Here is a tiny trained network, its code and every weight. The questions are about switching its units off for an input and a target symbol, where a switched-off unit gives its printed mean instead of its output.

import numpy as np


def w(rows, s, z=0):
    codes = np.array(rows[::2]) - 128.0
    scale = np.full(codes.shape[1], s)
    scale[-1] = z or s
    return codes * scale


def norm(h):
    return h / np.sqrt((h * h).mean(-1, keepdims=True) + 1e-5)


def f(y):
    return y / 2 * (1 + np.tanh(0.7978845608 * (y + 0.044715 * y**3)))


def softmax(a):
    e = np.exp(a - a.max(-1, keepdims=True))
    return e / e.sum(-1, keepdims=True)


def log_softmax(a):
    a = a - a.max(-1, keepdims=True)
    return a - np.log(np.exp(a).sum(-1, keepdims=True))


def net(x, mask):
    ids = ['βγδθμξπψω'.index(c) for c in x.split()]
    T = len(ids)
    res = E[ids] + P[:T]
    u = 0
    for l in range(2):
        q, k, v = (norm(res) @ M[l].T for M in (Q, K, V))
        z = softmax(np.where(np.tri(T) > 0, q @ k.T / 4**0.5, -1e9)) @ v
        res = res + np.where(mask[u], z, O[l][:, -1]) @ O[l][:, :-1]
        u += 1
        y = f(norm(res) @ A[l][:, :-1].T + A[l][:, -1])
        res = res + np.where(mask[u : u + 16], y, B[l][:, -1]) @ B[l][:, :-1]
        u += 16
    return log_softmax(norm(res)[-1] @ U[:, :-1].T + U[:, -1])


Q, K, V, O, A, B = {}, {}, {}, {}, {}, {}
E = w([
[183,146,128,123,180,136,95,135],'β',
[130,155,146,164,112,104,146,20],'γ',
[134,82,119,169,127,192,161,59],'δ',
[152,196,105,130,100,115,95,94],'θ',
[151,145,154,159,124,121,69,102],'μ',
[171,57,169,96,135,59,95,39],'ξ',
[97,122,124,167,56,106,146,111],'π',
[113,132,138,197,138,5,122,155],'ψ',
[121,143,139,59,184,167,86,155],'ω',
],0.029)
P = w([
[45,253,205,172,208,196,222,224],'0',
[123,147,122,230,203,152,98,111],'1',
[177,148,96,177,228,151,102,135],'2',
[153,151,90,197,155,156,104,155],'3',
[163,136,90,170,166,153,107,163],'4',
[125,144,104,182,116,145,88,152],'5',
[158,126,90,156,161,141,130,164],'6',
[118,127,96,171,92,140,117,173],'7',
[124,110,99,158,98,137,110,158],'8',
[143,91,120,151,117,117,122,136],'9',
[113,110,124,160,52,129,92,171],'10',
[128,93,110,141,75,121,94,174],'11',
],0.0069)
Q[0] = w([
[185,86,181,216,190,195,168,105],'L0H0',
[121,148,19,164,119,192,110,98],'L0H0',
[156,131,168,5,174,84,189,160],'L0H0',
[130,2,204,19,131,85,170,105],'L0H0',
],0.0066)
K[0] = w([
[219,20,100,171,161,233,178,137],'L0H0',
[146,138,13,134,211,153,13,61],'L0H0',
[84,128,191,149,157,51,28,195],'L0H0',
[136,68,253,4,118,38,93,118],'L0H0',
],0.0063)
V[0] = w([
[97,168,37,153,133,185,191,160],'L0H0',
[174,175,148,167,114,82,79,108],'L0H0',
[131,46,101,106,89,179,150,113],'L0H0',
[48,254,70,101,195,179,149,67],'L0H0',
],0.0064)
O[0] = w([
[233,52,212,105,172,46,57,51,184],'L0H0',
[153,70,254,118,162,116,128,80,252],'L0H0',
[65,52,154,92,238,156,196,19,125],'L0H0',
[119,85,143,46,163,137,212,120,184],'L0H0',
],0.0084,0.0029)
A[0] = w([
[118,85,115,118,124,149,138,123,101],'L0N0',
[137,122,150,111,104,135,82,113,161],'L0N1',
[67,113,121,87,157,103,97,183,165],'L0N2',
[131,112,133,137,74,170,83,138,182],'L0N3',
[161,132,173,121,165,161,83,89,160],'L0N4',
[101,82,158,123,104,122,119,141,139],'L0N5',
[138,150,8,127,139,84,115,123,97],'L0N6',
[146,115,125,106,157,107,106,118,114],'L0N7',
[177,103,71,118,144,180,68,191,125],'L0N8',
[117,87,121,89,138,120,117,108,118],'L0N9',
[86,69,106,134,138,157,153,143,127],'L0N10',
[49,125,144,134,160,158,129,42,169],'L0N11',
[94,102,138,162,113,204,127,143,196],'L0N12',
[155,124,148,206,147,59,136,126,143],'L0N13',
[91,116,108,165,100,163,170,188,127],'L0N14',
[144,180,142,166,169,101,81,169,255],'L0N15',
],0.011,0.0033)
B[0] = w([
[150,112,141,167,168,143,144,171,132],'L0N0',
[138,100,80,164,148,190,227,151,177],'L0N1',
[47,125,115,222,111,170,93,57,123],'L0N2',
[189,127,128,83,192,100,168,102,178],'L0N3',
[148,130,103,98,116,106,194,123,232],'L0N4',
[149,46,69,111,172,190,155,158,163],'L0N5',
[121,136,95,97,71,86,132,48,119],'L0N6',
[64,106,131,178,58,154,120,188,148],'L0N7',
[122,119,158,172,108,110,113,56,173],'L0N8',
[104,167,174,182,73,182,121,147,132],'L0N9',
[141,194,176,74,123,206,165,66,142],'L0N10',
[152,136,121,130,149,100,99,175,208],'L0N11',
[124,121,109,139,255,133,123,123,162],'L0N12',
[101,135,103,105,116,150,99,150,254],'L0N13',
[138,105,127,113,160,114,87,102,144],'L0N14',
[52,49,80,114,92,117,141,120,231],'L0N15',
],0.0072,0.0079)
Q[1] = w([
[166,146,142,161,152,160,183,52],'L1H0',
[143,245,139,75,131,211,126,54],'L1H0',
[100,39,150,157,148,114,150,141],'L1H0',
[196,116,86,167,77,62,179,105],'L1H0',
],0.011)
K[1] = w([
[105,104,134,129,128,107,187,69],'L1H0',
[146,64,38,132,140,167,110,39],'L1H0',
[84,165,139,113,252,101,114,136],'L1H0',
[171,87,196,99,132,145,193,173],'L1H0',
],0.011)
V[1] = w([
[243,137,91,83,174,121,80,171],'L1H0',
[82,123,81,193,159,115,65,114],'L1H0',
[184,254,141,176,48,202,96,226],'L1H0',
[179,79,209,231,93,170,195,216],'L1H0',
],0.0079)
O[1] = w([
[1,113,143,169,96,74,152,144,24],'L1H0',
[81,175,177,48,139,82,139,65,129],'L1H0',
[129,140,115,158,223,123,202,86,59],'L1H0',
[212,133,154,85,233,92,107,171,255],'L1H0',
],0.0096,0.0071)
A[1] = w([
[150,115,132,160,175,160,128,94,145],'L1N0',
[127,61,105,114,59,80,90,124,118],'L1N1',
[142,144,152,165,144,132,191,101,128],'L1N2',
[27,127,155,61,141,144,88,98,121],'L1N3',
[131,125,144,107,197,129,174,183,59],'L1N4',
[166,53,138,158,135,142,105,128,118],'L1N5',
[96,85,108,133,143,57,139,190,71],'L1N6',
[142,140,167,101,136,33,163,76,117],'L1N7',
[121,110,169,144,131,67,139,89,189],'L1N8',
[124,88,112,116,70,167,85,195,72],'L1N9',
[157,191,76,123,102,105,149,115,74],'L1N10',
[136,128,156,123,186,9,159,167,105],'L1N11',
[80,93,102,162,127,205,137,124,158],'L1N12',
[126,105,164,121,92,176,125,86,117],'L1N13',
[134,161,147,97,80,95,84,153,205],'L1N14',
[50,74,81,181,73,91,158,145,253],'L1N15',
],0.013,0.0024)
B[1] = w([
[122,148,150,204,105,82,157,128,207],'L1N0',
[107,185,152,134,174,129,174,133,204],'L1N1',
[108,177,153,113,151,101,95,90,148],'L1N2',
[149,98,58,150,160,255,187,152,145],'L1N3',
[121,98,121,120,129,116,174,45,175],'L1N4',
[79,152,116,87,76,124,123,159,254],'L1N5',
[64,145,142,87,203,111,55,139,174],'L1N6',
[145,162,121,231,99,181,61,117,171],'L1N7',
[177,185,129,168,142,183,82,170,154],'L1N8',
[135,160,201,186,104,155,165,104,166],'L1N9',
[83,152,102,49,94,117,131,126,138],'L1N10',
[44,149,117,142,77,145,52,124,211],'L1N11',
[151,123,86,110,123,121,159,111,165],'L1N12',
[94,107,141,119,134,112,109,158,165],'L1N13',
[145,97,98,120,193,71,173,145,185],'L1N14',
[159,152,108,62,152,101,93,143,199],'L1N15',
],0.0088,0.0092)
U = w([
[31,85,149,118,174,84,45,120,193],'β',
[206,58,163,73,145,143,55,142,180],'γ',
[114,162,100,131,200,234,165,154,8],'δ',
[97,122,254,148,163,119,182,203,123],'θ',
[131,92,118,220,33,119,158,185,203],'μ',
[135,102,160,189,240,76,209,8,162],'ξ',
[130,195,157,198,50,158,62,37,21],'π',
[85,178,88,74,70,75,171,13,83],'ψ',
[127,50,39,201,151,42,194,161,11],'ω',
],0.0079,0.0017)

Each question gives the input, a string of symbols that net reads in full, and the target symbol t.
The units are the heads (4 rows each of Q, K, V and O) and the neurons (one row each of A and B). Each row of codes is followed by its name. A weight is (code - 128) times the scale printed after its matrix; where a second scale follows, it is the last column's (O, A, B and U).
mask holds one flag per unit, layer by layer, with each layer's heads first. A switched-off unit (its flag False) gives its mean, the last column of its rows in O or B, instead of its output. The means were averaged over made-up inputs and are rounded, as every weight is.
A unit's drop is (log p(t) with every unit on - log p(t) with that unit switched off) / (log p(t) with every unit on - log p(t) with every unit switched off).
The circuit of an input: a set's keep is (log p(t) with only the set's units on - log p(t) with every unit switched off) / (log p(t) with every unit on - log p(t) with every unit switched off). Starting from the 12 units with the biggest drops (on a tie, the unit counted first), units are removed one at a time, each time the one whose removal leaves the highest keep (on an exact tie, the one counted first), for as long as the keep stays at least 0.8.
circuit, biggest first: the units of the circuit, biggest drop first
most important unit: the unit with the biggest drop
top k neurons in layer l: the k neurons of layer l with the biggest drops, biggest first
drop of u: that unit's drop, to one decimal
input μ θ δ ψ π δ ξ, target ξ: circuit, biggest first => [L1H0 L0H0]
input π β μ β β ω ω γ, target π: circuit, biggest first => [L1N7]
input μ μ π β ξ π π μ, target ξ: circuit, biggest first => [L1H0 L0H0]
input θ β β β β, target ω: circuit, biggest first => [L0N15 L1H0 L0H0]
input β θ π δ μ, target β: circuit, biggest first => [L0H0 L1H0]
input θ π β π θ β β π θ π, target ω: circuit, biggest first => [L1H0 L0H0 L0N5 L1N15]
input θ π π π β, target ω: circuit, biggest first => [L1H0 L0H0 L0N15]
input π θ θ π θ π δ π θ, target γ: top 3 neurons in layer 0 => [L0N5 L0N4 L0N15]
input β γ δ π ξ μ γ ψ, target β: circuit, biggest first => [L1N6 L1N11]
input β π δ θ β, target β: circuit, biggest first => [L1H0 L0N15]
input ξ δ π β γ π π β, target δ: top 3 neurons in layer 0 => [L0N15 L0N11 L0N7]
input δ γ ξ ω μ, target θ: top 2 neurons in layer 0 => [L0N2 L0N4]
input ω π π μ π π ξ δ δ β π, target ψ: top 2 neurons in layer 0 => [L0N2 L0N5]
input ω β π β, target ψ: most important unit => L0N15
input ξ π π β π π β β ξ μ π, target δ: top 4 neurons in layer 0 => [L0N11 L0N4 L0N3 L0N15]
input ω δ π, target ψ: top 3 neurons in layer 1 => [L1N12 L1N14 L1N6]
input δ θ π π β π, target θ: top 2 neurons in layer 1 => [L1N9 L1N1]
input μ μ δ π π μ π δ β ξ θ, target ψ: top 3 neurons in layer 1 => [L1N14 L1N10 L1N1]
input μ π π δ ω δ β β, target ξ: top 2 neurons in layer 0 => [L0N7 L0N15]
input β ξ ξ δ μ β θ π ψ π μ β, target β: circuit, biggest first => [L1H0]
input δ μ δ β μ, target θ: top 2 neurons in layer 1 => [L1N9 L1N1]
input μ δ β π β δ ψ, target β: top 2 neurons in layer 1 => [L1N11 L1N6]
input ψ γ ψ π ψ π μ π β, target π: top 2 neurons in layer 0 => [L0N15 L0N8]
input π δ θ β ω ξ β γ γ, target π: drop of L0N7 => 0.1
input μ ξ θ δ β ω π β π β δ π, target ξ: drop of L1H0 => 1.1
input μ μ β, target ξ: drop of L1H0 => 2.1
input θ δ δ π θ π ψ θ ξ μ μ, target ω: drop of L1N7 => 0.0
input ξ π δ ξ μ μ, target δ: most important unit => L1H0
input β θ μ, target β: top 2 neurons in layer 0 => [L0N15 L0N3]
